Below are the code and all the weights of a small trained network. Each question names an input and a class and asks about switching units off, where a switched-off unit gives its printed mean instead of its output.

import numpy as np


def w(rows, s, z=0):
    codes = np.array(rows[::2]) - 128.0
    scale = np.full(codes.shape[1], s)
    scale[-1] = z or s
    return codes * scale


def f(y):
    return np.maximum(y, 0)


def log_softmax(a):
    a = a - a.max(-1, keepdims=True)
    return a - np.log(np.exp(a).sum(-1, keepdims=True))


def net(x, mask):
    res = np.array(x, float).reshape(1, 4) / 4 @ E
    y = f(res @ A[0][:, :-1].T + A[0][:, -1])
    res = res + np.where(mask, y, B[0][:, -1]) @ B[0][:, :-1]
    return log_softmax(res[-1] @ U[:, :-1].T + U[:, -1])


A, B = {}, {}
E = w([
[6,178,180,160,95,131,135,218,120,116,165,58],'x0',
[69,159,109,160,195,148,53,139,175,128,129,188],'x1',
[133,46,189,140,159,176,126,145,82,80,179,152],'x2',
[135,135,83,29,129,101,150,171,135,51,222,161],'x3',
],0.013)
A[0] = w([
[49,129,81,176,211,158,59,152,143,95,98,168,125],'n1',
[148,56,144,119,126,141,184,150,97,145,149,96,112],'n2',
[154,127,100,85,133,92,173,145,141,96,167,165,107],'n3',
[151,141,210,176,155,145,150,105,39,135,83,123,68],'n4',
[166,99,91,80,179,153,149,59,134,204,120,100,85],'n5',
[168,145,116,96,111,88,141,132,109,67,162,147,219],'n6',
[124,147,103,79,144,97,85,201,110,103,137,149,214],'n7',
[83,157,131,131,164,130,104,117,124,110,111,137,168],'n8',
[148,148,79,74,97,138,125,170,151,71,142,158,98],'n9',
[161,99,122,98,61,96,181,127,153,103,141,69,189],'n10',
[106,163,134,168,112,149,131,184,123,106,167,45,180],'n11',
[147,137,179,179,148,153,89,74,87,188,76,115,127],'n12',
[167,110,68,58,146,123,111,184,137,117,184,147,83],'n13',
[131,98,132,125,77,118,210,101,69,127,105,94,118],'n14',
[127,222,42,135,125,41,150,156,136,189,106,119,152],'n15',
[85,46,172,141,152,238,101,100,69,80,181,180,96],'n16',
[96,164,79,129,150,174,93,155,189,161,123,222,115],'n17',
[123,138,139,40,112,113,133,187,194,93,163,150,133],'n18',
[191,112,142,112,147,123,109,98,190,99,96,221,177],'n19',
[146,139,138,116,89,95,185,128,97,167,137,117,79],'n20',
[101,160,92,86,86,88,171,129,191,116,63,126,148],'n21',
[134,27,142,89,152,182,129,181,83,126,159,125,254],'n22',
[141,209,32,138,86,128,138,88,158,157,129,110,135],'n23',
[91,137,136,82,206,182,98,79,161,173,92,167,90],'n24',
[145,97,149,122,58,123,179,154,127,150,99,127,140],'n25',
[154,149,195,93,120,65,159,123,89,118,82,71,165],'n26',
[148,199,117,135,134,93,55,103,162,135,149,106,144],'n27',
[154,92,144,90,85,183,176,151,122,110,102,105,124],'n28',
[146,73,155,188,206,143,11,204,148,106,167,177,143],'n29',
[179,82,162,211,190,163,151,183,41,56,155,151,105],'n30',
[111,105,165,221,62,154,98,76,120,172,109,105,217],'n31',
[202,107,117,132,185,155,182,77,151,117,105,254,54],'n32',
[140,104,140,152,161,153,161,97,105,145,171,164,165],'n33',
[72,140,175,158,142,99,158,199,161,124,125,104,92],'n34',
[109,121,131,149,103,104,113,77,141,118,69,118,153],'n35',
[62,154,187,135,112,171,140,150,136,124,169,60,142],'n36',
[116,102,85,99,104,95,192,121,199,57,197,173,80],'n37',
[124,133,173,196,127,126,95,96,115,178,102,155,148],'n38',
[101,150,153,143,84,113,96,199,124,134,144,113,156],'n39',
[66,137,117,166,185,151,101,167,193,102,121,223,42],'n40',
[92,131,92,169,136,127,80,172,56,138,166,63,139],'n41',
[160,102,108,99,145,143,192,79,93,138,114,155,129],'n42',
[194,125,118,150,164,131,122,71,115,93,102,121,79],'n43',
],0.0086,0.0037)
B[0] = w([
[114,164,107,124,116,137,144,76,106,167,147,104,238],'n1',
[175,192,63,153,184,176,210,115,150,124,152,72,196],'n2',
[48,158,169,174,120,169,165,167,102,106,101,130,208],'n3',
[111,180,159,134,121,199,143,191,137,100,117,145,206],'n4',
[182,91,155,126,63,125,126,128,62,153,110,137,203],'n5',
[69,117,128,168,128,187,133,113,108,112,101,154,218],'n6',
[84,129,141,163,135,193,84,125,81,96,97,146,208],'n7',
[145,122,88,145,137,144,140,79,68,113,130,82,177],'n8',
[101,169,116,142,163,156,111,174,70,117,117,175,205],'n9',
[101,121,83,145,150,163,140,88,121,160,127,100,219],'n10',
[123,113,182,72,85,81,145,92,114,142,98,136,233],'n11',
[76,137,140,187,166,191,120,179,68,119,133,161,229],'n12',
[131,134,124,174,135,157,101,165,70,122,114,183,219],'n13',
[82,159,61,204,144,141,142,86,127,137,187,93,212],'n14',
[156,129,196,78,219,135,182,137,192,140,143,197,236],'n15',
[142,135,152,71,189,121,185,140,198,183,185,188,254],'n16',
[118,162,71,124,86,178,181,31,94,219,171,48,217],'n17',
[86,137,162,175,115,150,60,163,93,98,98,148,221],'n18',
[118,24,145,108,63,115,127,89,88,135,111,98,231],'n19',
[115,121,92,154,153,136,151,118,103,158,197,79,178],'n20',
[134,149,173,60,178,129,153,96,180,158,157,150,204],'n21',
[95,101,155,125,193,156,111,100,194,147,127,129,243],'n22',
[160,132,236,3,204,129,168,151,202,177,163,167,215],'n23',
[130,128,120,155,101,108,118,111,80,161,151,126,192],'n24',
[89,160,82,139,152,132,136,97,137,164,160,105,188],'n25',
[77,137,73,128,122,160,137,72,102,155,145,115,202],'n26',
[149,163,133,52,141,153,149,75,167,188,116,153,182],'n27',
[70,162,110,157,129,140,212,93,153,147,151,103,187],'n28',
[85,169,112,119,169,152,194,76,153,146,166,91,243],'n29',
[180,126,151,55,166,113,183,114,219,171,143,188,239],'n30',
[58,134,151,158,178,168,78,164,96,126,106,132,246],'n31',
[141,88,205,156,48,105,134,166,115,164,146,125,244],'n32',
[155,119,164,76,150,111,111,117,170,102,127,119,182],'n33',
[189,81,170,92,66,82,111,133,90,153,129,129,214],'n34',
[79,137,146,155,146,172,97,173,134,88,80,156,179],'n35',
[124,49,155,103,100,99,121,112,112,201,145,133,241],'n36',
[109,154,139,158,135,165,84,166,76,149,124,162,223],'n37',
[119,140,133,132,174,169,112,187,98,61,105,152,211],'n38',
[98,39,160,130,78,103,94,90,122,203,143,154,209],'n39',
[114,189,87,178,43,150,172,90,132,148,165,100,223],'n40',
[165,82,172,153,86,80,96,96,87,149,107,132,201],'n41',
[109,70,106,118,106,78,157,99,110,153,145,143,202],'n42',
[138,101,138,118,88,110,138,136,114,137,111,130,190],'n43',
],0.006,0.012)
U = w([
[127,137,165,54,226,111,184,130,229,151,142,167,100],'0',
[103,189,22,169,101,137,188,45,105,162,174,59,98],'1',
[127,24,181,119,2,57,121,126,79,152,109,135,97],'2',
[84,164,137,185,160,174,87,238,79,105,83,165,92],'3',
[86,93,133,103,169,125,116,56,137,104,96,123,254],'4',
[187,164,87,108,112,6,107,205,173,76,116,140,84],'5',
[154,142,55,154,96,43,90,150,210,83,88,79,76],'6',
],0.0096,0.0077)

Each question gives the input, the list of numbers given to net, and the class t.
The units are the neurons (one row each of A and B). Each row of codes is followed by its name. A weight is (code - 128) times the scale printed after its matrix; where a second scale follows, it is the last column's (A, B and U).
mask holds one flag per neuron, in row order. A switched-off neuron (its flag False) gives its mean, the last column of its row in B, instead of its output. The means were averaged over made-up inputs and are rounded, as every weight is.
A unit's drop is (log p(t) with every unit on - log p(t) with that unit switched off) / (log p(t) with every unit on - log p(t) with every unit switched off).
The circuit of an input: a set's keep is (log p(t) with only the set's units on - log p(t) with every unit switched off) / (log p(t) with every unit on - log p(t) with every unit switched off). Starting from the 12 units with the biggest drops (on a tie, the unit counted first), units are removed one at a time, each time the one whose removal leaves the highest keep (on an exact tie, the one counted first), for as long as the keep stays at least 0.8.
circuit, biggest first: the units of the circuit, biggest drop first
most important unit: the unit with the biggest drop
top k neurons: the k neurons with the biggest drops, biggest first
drop of u: that unit's drop, to one decimal
input [0,-4,4,-3], class 0: circuit, biggest first : [n30 n19]
input [1,8,-3,6], class 1: most important unit : n17
input [-8,-1,-8,-7], class 0: top 3 neurons : [n23 n15 n21]
input [7,3,5,-7], class 2: top 2 neurons : [n36 n34]
input [7,6,4,6], class 2: circuit, biggest first : [n34 n39]
input [-3,4,7,-8], class 3: top 4 neurons : [n12 n31 n38 n23]
input [4,1,5,-5], class 0: top 2 neurons : [n16 n30]
input [-7,-2,6,-4], class 2: top 3 neurons : [n32 n19 n5]
input [7,-8,8,4], class 0: top 2 neurons : [n30 n16]
input [4,-5,-3,-6], class 3: top 3 neurons : [n31 n17 n12]
input [-8,1,-7,5], class 2: top 3 neurons : [n19 n32 n5]
input [-7,-6,-2,-6], class 2: top 3 neurons : [n5 n32 n29]
input [-4,-3,-1,0], class 2: top 2 neurons : [n29 n17]
input [-6,-1,5,-8], class 3: circuit, biggest first : [n12]
input [6,5,3,-2], class 2: top 2 neurons : [n34 n36]
input [-3,-2,-6,-5], class 0: top 2 neurons : [n23 n15]
input [3,-4,7,-6], class 0: top 2 neurons : [n30 n16]
input [7,8,-3,1], class 1: top 2 neurons : [n17 n40]
input [1,-1,-7,1], class 0: drop of n6 : 0.0
input [4,5,3,-4], class 1: drop of n40 : 0.2
input [-6,-3,6,-8], class 3: drop of n31 : 0.1
input [7,5,0,7], class 2: drop of n11 : 0.2
input [5,-3,-5,1], class 0: most important unit : n15
